Here is a tiny trained network, its code and every weight. The questions are about switching its units off for an input and a class, where a switched-off unit gives its printed mean instead of its output.

import numpy as np


def w(rows, s, z=0):
    codes = np.array(rows[::2]) - 128.0
    scale = np.full(codes.shape[1], s)
    scale[-1] = z or s
    return codes * scale


def f(y):
    return y / 2 * (1 + np.tanh(0.7978845608 * (y + 0.044715 * y**3)))


def log_softmax(a):
    a = a - a.max(-1, keepdims=True)
    return a - np.log(np.exp(a).sum(-1, keepdims=True))


def net(x, mask):
    res = np.array(x, float).reshape(1, 8) / 4 @ E
    y = f(res @ A[0][:, :-1].T + A[0][:, -1])
    res = res + np.where(mask, y, B[0][:, -1]) @ B[0][:, :-1]
    return log_softmax(res[-1] @ U[:, :-1].T + U[:, -1])


A, B = {}, {}
E = w([
[160,146,232,181,174,62,73],'x0',
[162,185,107,37,167,186,117],'x1',
[103,169,104,47,75,64,83],'x2',
[47,103,160,116,85,104,114],'x3',
[127,118,134,90,255,95,90],'x4',
[176,188,62,141,139,136,34],'x5',
[73,141,80,116,203,152,129],'x6',
[169,127,93,117,138,51,175],'x7',
],0.0088)
A[0] = w([
[131,172,154,147,112,112,124,195],'neuron 1',
[116,100,110,254,74,124,156,245],'neuron 2',
[230,135,149,87,126,125,84,228],'neuron 3',
[65,40,171,57,89,136,150,100],'neuron 4',
[106,108,81,109,189,204,95,190],'neuron 5',
[52,88,115,81,112,104,107,96],'neuron 6',
[114,152,160,103,131,66,165,237],'neuron 7',
[115,73,99,68,132,61,90,254],'neuron 8',
[90,161,138,182,141,178,153,97],'neuron 9',
[54,96,120,218,78,132,141,147],'neuron 10',
[173,179,134,79,95,172,184,249],'neuron 11',
[197,244,167,165,171,115,91,190],'neuron 12',
[111,233,111,125,74,88,90,198],'neuron 13',
[171,14,189,163,43,64,199,254],'neuron 14',
[42,115,161,97,156,180,163,217],'neuron 15',
],0.011,0.0037)
B[0] = w([
[184,164,95,126,153,150,118,152],'neuron 1',
[65,94,87,150,164,173,181,206],'neuron 2',
[185,192,108,120,57,119,166,188],'neuron 3',
[93,254,252,175,70,135,163,187],'neuron 4',
[149,162,171,197,188,53,196,206],'neuron 5',
[93,195,135,139,111,69,93,164],'neuron 6',
[91,164,40,133,167,88,124,172],'neuron 7',
[234,172,30,122,148,84,133,184],'neuron 8',
[123,86,111,153,159,127,134,151],'neuron 9',
[52,86,137,175,120,136,124,189],'neuron 10',
[225,141,52,55,114,170,169,194],'neuron 11',
[184,228,100,166,77,110,196,203],'neuron 12',
[106,152,75,18,122,123,145,193],'neuron 13',
[142,102,111,155,156,157,215,252],'neuron 14',
[124,141,137,150,94,82,193,192],'neuron 15',
],0.0091,0.014)
U = w([
[122,71,190,92,138,94,73,33],'0',
[127,82,196,100,154,115,50,37],'1',
[63,190,107,131,113,105,75,88],'2',
[128,68,154,131,144,137,55,2],'3',
[121,130,85,197,255,81,195,229],'4',
[172,152,36,91,117,139,163,187],'5',
[72,41,118,223,120,233,181,47],'6',
[126,197,205,202,67,110,162,209],'7',
],0.0096,0.0034)

Each question gives the input, the list of numbers given to net, and the class t.
The units are the neurons (one row each of A and B). Each row of codes is followed by its name. A weight is (code - 128) times the scale printed after its matrix; where a second scale follows, it is the last column's (A, B and U).
mask holds one flag per neuron, in row order. A switched-off neuron (its flag False) gives its mean, the last column of its row in B, instead of its output. The means were averaged over made-up inputs and are rounded, as every weight is.
A unit's drop is (log p(t) with every unit on - log p(t) with that unit switched off) / (log p(t) with every unit on - log p(t) with every unit switched off).
The circuit of an input: a set's keep is (log p(t) with only the set's units on - log p(t) with every unit switched off) / (log p(t) with every unit on - log p(t) with every unit switched off). Starting from the 12 units with the biggest drops (on a tie, the unit counted first), units are removed one at a time, each time the one whose removal leaves the highest keep (on an exact tie, the one counted first), for as long as the keep stays at least 0.8.
circuit, biggest first: the units of the circuit, biggest drop first
unit that matters most: the unit with the biggest drop
top k neurons: the k neurons with the biggest drops, biggest first
drop of u: that unit's drop, to one decimal
input [1,-4,-2,7,7,3,-2,-7], class 7: unit that matters most	neuron 14
input [3,-4,3,7,8,5,3,-3], class 5: circuit, biggest first	[neuron 8; neuron 14]
input [2,7,-8,8,-5,-6,8,-7], class 7: top 2 neurons	[neuron 4; neuron 15]
input [5,0,-2,-5,6,-1,-1,3], class 5: circuit, biggest first	[neuron 5; neuron 3]
input [3,3,-8,-5,0,4,-6,2], class 5: top 2 neurons	[neuron 4; neuron 5]
input [1,8,-7,-3,0,-3,-3,0], class 5: top 2 neurons	[neuron 11; neuron 4]
input [-6,3,2,2,-4,-7,-1,5], class 7: top 2 neurons	[neuron 4; neuron 13]
input [5,6,0,1,5,0,-4,-4], class 7: top 3 neurons	[neuron 11; neuron 13; neuron 12]
input [-3,1,-8,7,0,-7,6,-6], class 7: top 2 neurons	[neuron 4; neuron 15]
input [-2,1,-4,-1,-2,-2,-7,-2], class 6: drop of neuron 2	0.0
input [6,-3,1,-1,6,-2,-3,-8], class 7: drop of neuron 13	0.1
input [-6,6,-7,4,5,-5,-8,-7], class 7: drop of neuron 4	0.2
input [0,5,4,6,-4,0,3,-2], class 2: drop of neuron 14	0.4
input [-3,0,-6,-5,-2,2,0,1], class 6: unit that matters most	neuron 8
